(in the rows, 128 means zero)
Each row of numbers stands for one thing and depends on some of the facts below. Use the named rows to name the rest.

Some facts about the things:
bedril μ gruste; beme μ mabre; birik μ dozustes; broplem μ mopek; bruklak μ trusini
brutra μ nezon; brutrusti μ klemo; budris μ poske; distimo μ tisem; doskis μ takedron
drizikler μ nife; droto μ miskim; drubis μ topan; figon μ pitatak; fitrom μ distimo
flutis μ stutal; foflos μ drizikler; fotan μ zostik; gase μ genu; gedostok μ nodul
genu μ mibruk; golim μ rovopum; grulek μ birik; gruste μ sovu; klamutral μ linis
klatrule μ skadak; klemo μ nirinik; kodradrir μ vebri; mabre μ darir; metrogis μ beme
mibruk μ golim; midubel μ metrogis; miskim μ kluvek; mopek μ figon; mubi μ sapla
nezon μ klasta; nife μ broplem; nirinik μ vaton; nisos μ skagik; nodul μ ziflo
nufek μ gase; nuvuran μ gedostok; pelen μ bruklak; plistaguk μ budris; plobis μ pabel
ploskar μ druner; poklis μ putrinek; poske μ fitrom; putrinek μ veklon; replis μ bradrun
rino μ pavur; rovopum μ midubel; sakligren μ vogrigo; sapla μ flutis; saskil μ kubral
skadak μ floko; skostiskil μ nisos; sovu μ turul; stifu μ ploskar; stumi μ klatrule
stutal μ plodi; susim μ brutrusti; takedron μ plurun; tisem μ foflos; toden μ saskil
topan μ mubi; trusini μ stumi; turul μ drubis; vanik μ bonum; vaton μ kluskubi
vebri μ klamutral; veklon μ brutra; vogrigo μ grulek; ziflo μ fotan; bonum ρ stiskal
bonum ρ topan; bonum ρ vinur; brufler ρ vugran; brufler ρ klegol; bruplu ρ gumi
bruplu ρ memer; bruplu ρ grulo; budris ρ flutis; budris ρ daska; budris ρ bisidros
distimo ρ gomul; distimo ρ zostik; distimo ρ neven; distimo ρ tadrurik; distimo ρ brumes
distimo ρ greska; distimo ρ grivo; doflikla ρ kulin; doflikla ρ nogo; doflikla ρ bribrakla
doflikla ρ viston; doflikla ρ vogrigo; doflikla ρ pelen; doflikla ρ pavur; doflikla ρ klemo
doskis ρ flutul; doskis ρ klegol; doskis ρ stastebak; doskis ρ dozustes; doskis ρ girol
dredron ρ noste; dredron ρ vebri; dredron ρ tadrurik; dredron ρ golim; dreflik ρ skazumam
dreflik ρ ziflo; dreflik ρ bedril; dreflik ρ fleskam; fastetrim ρ bribrakla; fastetrim ρ stifu
fastetrim ρ bestu; fastetrim ρ loko; fastetrim ρ gevor; fliplo ρ nodul; fliplo ρ pelen
fliplo ρ firol; floko ρ gritror; floko ρ pladem; floko ρ bretrem; floko ρ midubel
floko ρ mabre; floko ρ fotan; flotro ρ bedril; flozas ρ ziflo; flozas ρ skilem
flozas ρ bisidros; flozas ρ sovu; flozas ρ maklun; flozas ρ gevor; flozas ρ sakligren
flutrotor ρ brudre; flutrotor ρ lifu; flutrotor ρ klasta; flutrotor ρ nogo; flutrotor ρ ruzer
flutrotor ρ vaton; flutrotor ρ sovu; flutrotor ρ flematruk; gabral ρ linis; gabral ρ pavur
gabral ρ gruskom; gabral ρ sakligren; giplu ρ figon; giplu ρ sapla; giplu ρ brilan
griben ρ geno; griben ρ zuvibi; griben ρ stimir; griben ρ memer; griben ρ golim
griben ρ stastebak; griben ρ firol; griben ρ putrinek; guklur ρ foflos; guklur ρ brutra
guklur ρ greska; klatrule ρ skazumam; klatrule ρ skazi; klilo ρ neven; klilo ρ genu
klilo ρ ziflo; klilo ρ skegres; klilo ρ turul; klilo ρ tretrus; kluvek ρ drizikler
kluvek ρ poklis; kluvek ρ skostiskil; kluvek ρ klofle; kubral ρ noste; kubral ρ skostiskil
kubral ρ fitrom; lelek ρ lifu; lelek ρ nisos; lelek ρ tidam; lelek ρ dozustes
lenam ρ bruskebur; lenam ρ mubi; lenam ρ tropen; lenam ρ midruvin; listus ρ kuno
listus ρ flutis; listus ρ tadrurik; listus ρ droto; mepo ρ poklis; mepo ρ veklon
mibruk ρ tadrurik; mibruk ρ firol; misitol ρ nogo; misitol ρ bedril; misitol ρ midruvin
misitol ρ virar; miskim ρ flutis; miskim ρ stiskal; miskim ρ zuputuk; mopek ρ broplem
mopek ρ pavur; mopek ρ grivo; nezon ρ nodul; nezon ρ pubrem; nife ρ kluskubi
nife ρ brudre; nife ρ stimir; nife ρ bretrem; nife ρ topan; nife ρ daklum
nirinik ρ brutra; nirinik ρ dozustes; nodrim ρ banem; nodrim ρ truklo; nodrim ρ gibrufle
nufek ρ nodul; nufek ρ losi; nufek ρ klofle; pabel ρ klasta; pabel ρ linis
pabel ρ vakler; pabel ρ dreren; pabel ρ rino; pabel ρ sakligren; plobis ρ firol
plobis ρ rovopum; plobis ρ gevor; plodi ρ foflos; plodi ρ gritror; plodi ρ kulin
plodi ρ gibrufle; plubrinor ρ nuvuran; plubrinor ρ nograr; plubrinor ρ plistaguk; plurun ρ skostiskil
plurun ρ memer; plurun ρ veklon; replis ρ luski; replis ρ skazumam; replis ρ gevor
sakli ρ gomul; sakli ρ linis; sakli ρ banem; sakli ρ skostiskil; saskil ρ brutrusti
saskil ρ skazi; saskil ρ stiskal; saskil ρ midruvin; saskil ρ stumi; saskil ρ fleple
saskil ρ bestu; saskil ρ dozustes; skadak ρ metrogis; skadak ρ flutul; skadak ρ fleskam
skadak ρ vakler; skadak ρ bisidros; skadak ρ fleple; skarol ρ nodul; skarol ρ geno
skarol ρ kodradrir; skarol ρ skostiskil; skarol ρ plistaguk; skilafil ρ stimir; skilafil ρ vebri
skilafil ρ detrer; stobabrik ρ nuvuran; stobabrik ρ zuputuk; stunova ρ klegol; stunova ρ dreren
stusiso ρ geno; stusiso ρ ruzer; stusiso ρ ladrum; stusiso ρ darir; stusiso ρ rovopum
stutal ρ flutis; stutal ρ stifu; stutal ρ daklum; stutal ρ sovu; stutal ρ vikir
stutal ρ sakligren; susim ρ brudre; susim ρ vaton; susim ρ bisidros; susim ρ virar
tisem ρ gritror; tisem ρ gibrufle; tisem ρ vogrigo; troba ρ fleple; troba ρ loko
trusini ρ vugran; trusini ρ gritror; trusini ρ sapla; vanik ρ foflos; vanik ρ tretrus

Some things and their rows:
daska: 127 123 123 133 126 131 128 134 130 142 123 123 122 117 139 122 126 127
 129 133 123 113 119 141 119 139 131 122 121 112 132 127 129 125
foflos: 131 130 140 138 132 146 122 126 132 131 133 124 117 129 122 137 115 131
 133 128 99 154 134 149 91 134 129 119 119 119 125 125 134 115
distimo: 122 151 143 121 125 127 128 115 125 96 140 118 141 128 130 141 133 130
 116 122 139 142 137 104 162 116 127 157 122 157 116 129 134 145
stastebak: 128 123 135 135 131 140 129 131 127 138 117 134 124 118 138 119 128 122
 137 126 139 130 128 131 123 134 116 117 127 120 135 124 128 120
plubrinor: 121 142 132 116 127 118 131 123 124 98 137 127 139 136 124 136 132 128
 117 120 139 142 137 100 167 112 121 148 135 158 118 134 127 144
stusiso: 128 142 141 116 130 117 131 117 124 99 139 131 144 139 121 138 137 129
 119 121 140 140 140 100 158 113 129 152 132 157 119 130 129 143
fitrom: 129 114 106 134 126 136 121 133 129 139 120 127 123 128 138 114 125 125
 134 131 137 127 123 141 128 128 134 122 128 115 133 128 128 119
banem: 130 117 107 134 127 137 121 132 130 139 126 123 121 130 132 122 118 125
 130 131 123 137 123 144 121 129 137 122 127 110 128 131 126 120
ploskar: 126 117 114 144 128 130 132 139 125 160 153 139 110 116 162 122 138 115
 115 116 105 156 122 145 117 82 156 93 108 150 139 126 134 128
bisidros: 124 125 116 130 120 117 130 138 132 147 124 120 122 117 134 125 129 133
 126 137 117 90 111 143 116 144 131 119 121 112 133 128 128 132
guklur: 121 152 153 121 132 127 130 116 126 90 143 129 134 135 114 151 125 131
 121 118 112 163 147 108 138 116 107 144 129 167 114 132 132 140
gase: 129 136 132 126 123 143 122 144 132 145 109 127 116 125 136 127 133 136
 139 130 139 126 123 153 114 120 138 126 124 122 129 123 115 119
virar: 131 116 118 130 126 121 130 135 130 144 123 131 123 131 122 126 127 131
 133 133 120 112 120 140 105 135 132 114 130 116 134 128 126 123
skarol: 130 129 112 114 132 123 121 115 121 97 135 131 149 151 128 122 132 118
 118 118 172 161 143 93 192 93 139 158 149 145 118 135 121 137
misitol: 127 133 132 106 127 89 141 127 127 103 144 138 141 161 93 150 140 141
 124 128 108 123 134 105 114 117 124 133 143 166 122 136 124 146
beme: 132 137 145 125 125 143 125 142 131 150 114 130 115 119 131 129 131 132
 134 128 141 130 127 147 119 126 139 123 127 110 129 125 110 120
skadak: 118 137 117 114 125 102 141 116 121 99 152 132 143 133 97 135 136 132
 116 126 97 127 127 97 159 141 94 148 149 158 126 135 137 148
birik: 127 119 147 136 125 132 126 133 131 141 124 131 123 130 150 122 120 123
 133 124 140 124 125 140 107 131 146 101 124 113 135 130 138 128
klemo: 127 100 159 125 146 139 128 100 160 136 113 136 116 122 159 106 139 134
 140 133 82 146 109 131 127 130 128 141 110 99 127 136 115 114
rino: 122 108 106 137 124 135 123 127 135 128 115 126 124 134 153 107 128 130
 144 133 116 116 113 147 118 127 127 124 117 130 134 127 141 121
gruskom: 128 122 115 132 127 133 125 134 129 142 121 125 121 123 136 121 124 126
 131 131 127 120 120 144 119 134 131 119 126 111 132 128 128 123

Which thing is each row?
No name comes twice in this set of rows, the named rows included.
126 123 127 131 128 125 133 136 129 142 119 136 122 122 127 123 129 127
 136 131 124 114 122 132 114 138 117 111 130 124 136 126 126 124 => fleple
136 142 166 121 133 139 128 137 131 160 125 134 115 110 120 137 129 126
 121 126 143 132 134 134 118 135 144 118 136 90 129 127 102 120 => darir
117 161 117 117 110 105 131 135 115 108 151 109 140 120 110 149 128 132
 101 125 132 98 126 113 167 139 126 147 135 152 119 134 136 159 => stutal
130 129 123 110 131 99 144 111 121 100 158 140 149 153 82 142 139 136
 120 131 91 136 134 93 136 133 110 148 152 162 127 131 138 141 => klatrule
124 150 141 118 127 123 131 117 123 98 138 126 141 129 125 139 135 129
 115 122 139 141 138 101 162 116 122 152 128 159 118 131 130 144 => skilafil
126 145 150 113 128 105 138 119 125 104 145 130 142 139 105 146 140 136
 119 127 121 121 134 100 135 121 128 147 129 163 120 130 131 147 => fastetrim
133 135 155 140 127 153 126 116 130 141 122 118 133 97 159 120 132 124
 124 132 151 115 123 135 141 139 146 141 107 110 131 115 138 125 => tadrurik
131 120 115 134 126 138 123 129 127 141 123 124 124 121 144 115 125 122
 128 129 142 126 124 137 140 130 136 127 127 107 132 127 127 120 => noste
131 169 190 113 128 149 128 113 125 104 129 124 147 117 138 146 152 136
 119 123 174 142 141 107 170 105 155 177 114 160 115 117 127 143 => mibruk
128 131 99 134 114 124 127 147 117 144 131 116 126 124 123 126 122 130
 128 136 132 96 118 149 111 145 134 118 129 119 135 123 137 130 => sovu
125 99 159 126 147 140 131 101 159 135 106 139 115 118 159 104 142 135
 143 132 84 141 108 129 131 128 118 137 111 108 130 135 114 115 => brutrusti
130 147 142 118 137 121 134 100 120 99 173 126 140 130 81 155 119 127
 102 121 78 173 147 96 150 144 113 153 144 134 117 137 134 137 => floko
136 136 150 125 128 145 127 138 131 149 114 130 121 122 135 130 137 134
 136 131 145 126 127 145 114 124 151 129 122 116 130 119 116 119 => rovopum
122 146 139 117 128 114 130 120 125 102 145 122 139 134 114 147 129 130
 111 121 124 137 137 107 155 119 125 148 133 150 116 135 127 145 => mopek

The same things again, as new rows of numbers:
Some rows with their names:
vogrigo: 135 151 173 145 96 142 86 185 112 115 119 110 156 141 89 73 107 116 140
 142 177 118 136 139 117 165 132 112 110 131 106 118 116 106 153 135 114
 145 106 119 94
gumi: 106 128 130 162 137 155 122 154 118 117 147 124 132 130 146 122 135 119
 127 138 151 95 130 158 85 162 117 119 143 184 129 126 111 124 108 96
 135 129 123 106 79
kuno: 118 120 115 131 126 164 131 151 123 114 143 100 116 108 140 122 116 130
 94 121 109 77 117 137 142 159 146 124 146 151 116 109 116 114 131 112
 141 141 118 140 87
bruskebur: 130 135 154 147 147 143 120 148 119 148 146 145 123 110 124 129 118 119
 158 163 146 98 164 139 138 136 163 152 124 143 130 124 105 129 129 121
 109 106 117 109 100
zostik: 119 108 127 135 119 129 126 136 145 120 141 98 151 118 121 98 107 170 92
 80 127 77 105 153 133 171 127 122 135 153 114 128 95 116 128 128 132
 136 88 142 80
tropen: 131 137 151 147 143 140 129 149 124 145 143 152 129 118 127 126 115 116
 154 161 150 99 164 138 139 140 170 154 127 143 132 124 106 121 135 114
 111 112 117 113 106
broplem: 114 122 131 110 124 152 98 166 107 130 135 113 143 112 107 86 107 138
 128 102 142 127 113 119 106 194 125 129 144 137 131 127 97 100 148 164
 133 124 97 135 88
grulek: 126 126 139 137 141 144 111 151 118 137 126 126 134 131 136 131 125 123
 129 137 151 108 149 152 120 164 139 124 125 165 125 123 113 141 131 116
 118 134 120 119 101
stobabrik: 150 134 104 117 143 149 120 138 120 151 123 122 110 125 158 176 132 89
 112 134 143 105 153 137 140 164 156 132 126 190 137 129 117 172 139 119
 128 154 122 147 122
fliplo: 149 174 95 112 137 139 108 155 116 135 113 116 115 131 132 153 138 82
 112 106 172 135 132 135 108 178 106 120 116 204 147 154 111 173 144 124
 127 178 132 130 112
loko: 131 158 149 152 143 150 131 157 118 123 149 147 116 125 114 106 120 128
 146 154 128 105 144 118 134 134 152 145 118 119 138 127 110 101 140 115
 121 118 121 110 91
mibruk: 104 134 95 126 133 139 127 142 128 133 137 108 108 104 142 162 135 109
 90 87 131 110 113 129 139 177 102 104 112 182 132 139 140 174 127 99
 155 189 107 141 102
gomul: 106 124 135 142 115 132 117 159 130 111 145 105 151 116 115 91 110 160
 108 91 141 86 102 154 105 169 107 119 138 152 117 137 89 102 129 134
 140 139 97 115 74
pitatak: 124 111 145 119 137 165 113 160 92 142 122 147 141 128 146 130 115 125
 127 127 157 127 138 119 97 194 146 147 131 167 144 121 114 137 121 139
 137 122 106 146 106
gruskom: 116 158 142 135 126 145 115 162 122 104 129 114 136 128 99 85 117 141
 118 118 137 135 107 127 120 161 109 111 114 130 129 146 114 105 144 137
 137 148 122 117 83
nufek: 113 169 112 125 139 110 91 153 121 158 121 119 106 98 132 173 145 66 125
 104 183 125 138 137 94 163 89 111 107 205 141 147 127 201 129 101 123
 179 102 110 126
stutal: 177 163 100 98 161 154 145 151 113 125 91 89 108 160 143 160 166 126 83
 115 92 157 154 118 139 166 142 110 89 152 163 154 140 163 186 124 151
 192 166 173 105
flotro: 139 153 128 117 163 131 126 143 126 148 124 143 126 127 126 144 134 128
 139 130 128 145 152 125 151 156 150 135 103 140 143 156 116 158 144 137
 127 137 130 130 110
zuputuk: 123 128 131 150 121 164 127 158 120 122 153 128 107 114 143 128 109 101
 120 159 127 63 142 131 137 144 172 147 139 141 128 102 112 109 137 108
 131 127 118 125 98
turul: 140 121 119 116 138 128 122 136 146 115 139 105 156 113 130 105 99 177
 117 108 113 101 130 173 140 144 142 127 145 123 116 148 89 101 128 139
 110 134 100 133 96
kubral: 135 138 94 122 149 136 121 138 126 138 119 111 133 131 153 167 138 107
 93 83 157 118 124 155 91 187 99 112 129 225 146 156 116 174 122 107 129
 171 128 136 94

Which thing is each row?
No name comes twice in this set of rows, the named rows included.
144 138 142 143 123 169 156 160 116 103 154 95 102 135 138 91 131 141
 104 147 83 63 136 129 122 131 164 133 135 114 135 102 103 74 165 100
 146 128 129 141 78 => flutis
111 158 129 154 133 166 123 167 109 107 143 130 111 130 129 111 134 98
 126 140 152 115 128 123 91 154 114 125 125 156 140 129 119 109 129 97
 137 143 136 111 85 => ladrum
117 164 142 161 102 139 97 175 111 107 159 125 108 113 121 93 117 78 138
 130 176 69 124 145 64 155 121 134 144 175 133 126 88 96 128 103 112 128
 110 84 79 => nodul
93 110 154 173 169 167 137 147 121 122 137 145 163 133 137 113 146 159
 138 153 138 133 146 155 102 152 120 118 123 148 133 127 127 130 93 101
 142 109 146 100 72 => girol
88 124 139 177 161 178 143 155 114 110 149 137 147 128 154 112 138 143
 131 151 134 112 133 158 88 154 115 125 136 161 134 123 118 114 91 86
 145 114 139 104 67 => stastebak
147 165 106 120 142 129 103 156 116 145 130 125 115 131 139 153 138 78
 125 113 180 123 143 146 98 178 119 127 124 209 146 155 110 173 135 120
 107 166 125 124 110 => nezon
120 133 158 142 111 134 90 168 119 126 124 111 164 127 109 95 114 137
 134 129 174 115 133 160 109 173 120 110 124 153 115 123 109 125 137 131
 115 141 108 119 92 => truklo
133 138 132 145 124 148 113 156 114 134 152 120 110 116 141 129 120 93
 131 139 156 78 136 144 104 155 145 140 147 172 134 118 101 122 126 107
 119 131 111 111 99 => nograr
119 140 137 153 115 191 136 175 102 95 140 108 121 134 133 98 123 116
 105 159 107 100 128 115 141 162 141 119 127 117 122 97 146 84 143 107
 159 148 132 132 88 => daklum
114 96 175 140 129 163 91 178 85 139 111 137 169 131 137 112 120 137 148
 155 170 132 141 141 91 194 150 129 132 157 124 96 111 130 123 147 130
 112 105 136 104 => figon
137 95 66 73 157 143 109 112 158 152 94 97 150 112 111 164 119 154 77 57
 138 135 127 133 147 198 123 91 133 201 136 150 112 197 137 183 148 164
 118 163 79 => distimo
101 122 137 170 117 191 134 170 99 92 150 112 129 139 157 104 136 106
 105 156 123 81 123 139 101 162 135 113 147 160 114 86 134 90 115 85 160
 138 134 124 82 => stimir
103 101 190 170 136 156 104 169 111 122 124 133 184 148 122 93 130 151
 150 164 168 131 144 166 108 168 131 105 120 140 111 101 127 127 114 110
 129 119 129 113 82 => vugran
151 155 102 115 143 140 108 140 120 157 123 119 108 120 157 174 133 84
 117 121 165 119 148 144 115 171 136 127 131 210 141 146 117 183 135 114
 118 157 126 125 120 => plubrinor
131 116 117 134 128 167 105 144 133 122 118 136 139 120 116 129 102 119
 123 136 163 104 159 126 115 154 145 117 124 173 139 123 121 161 120 147
 138 121 128 116 66 => poske

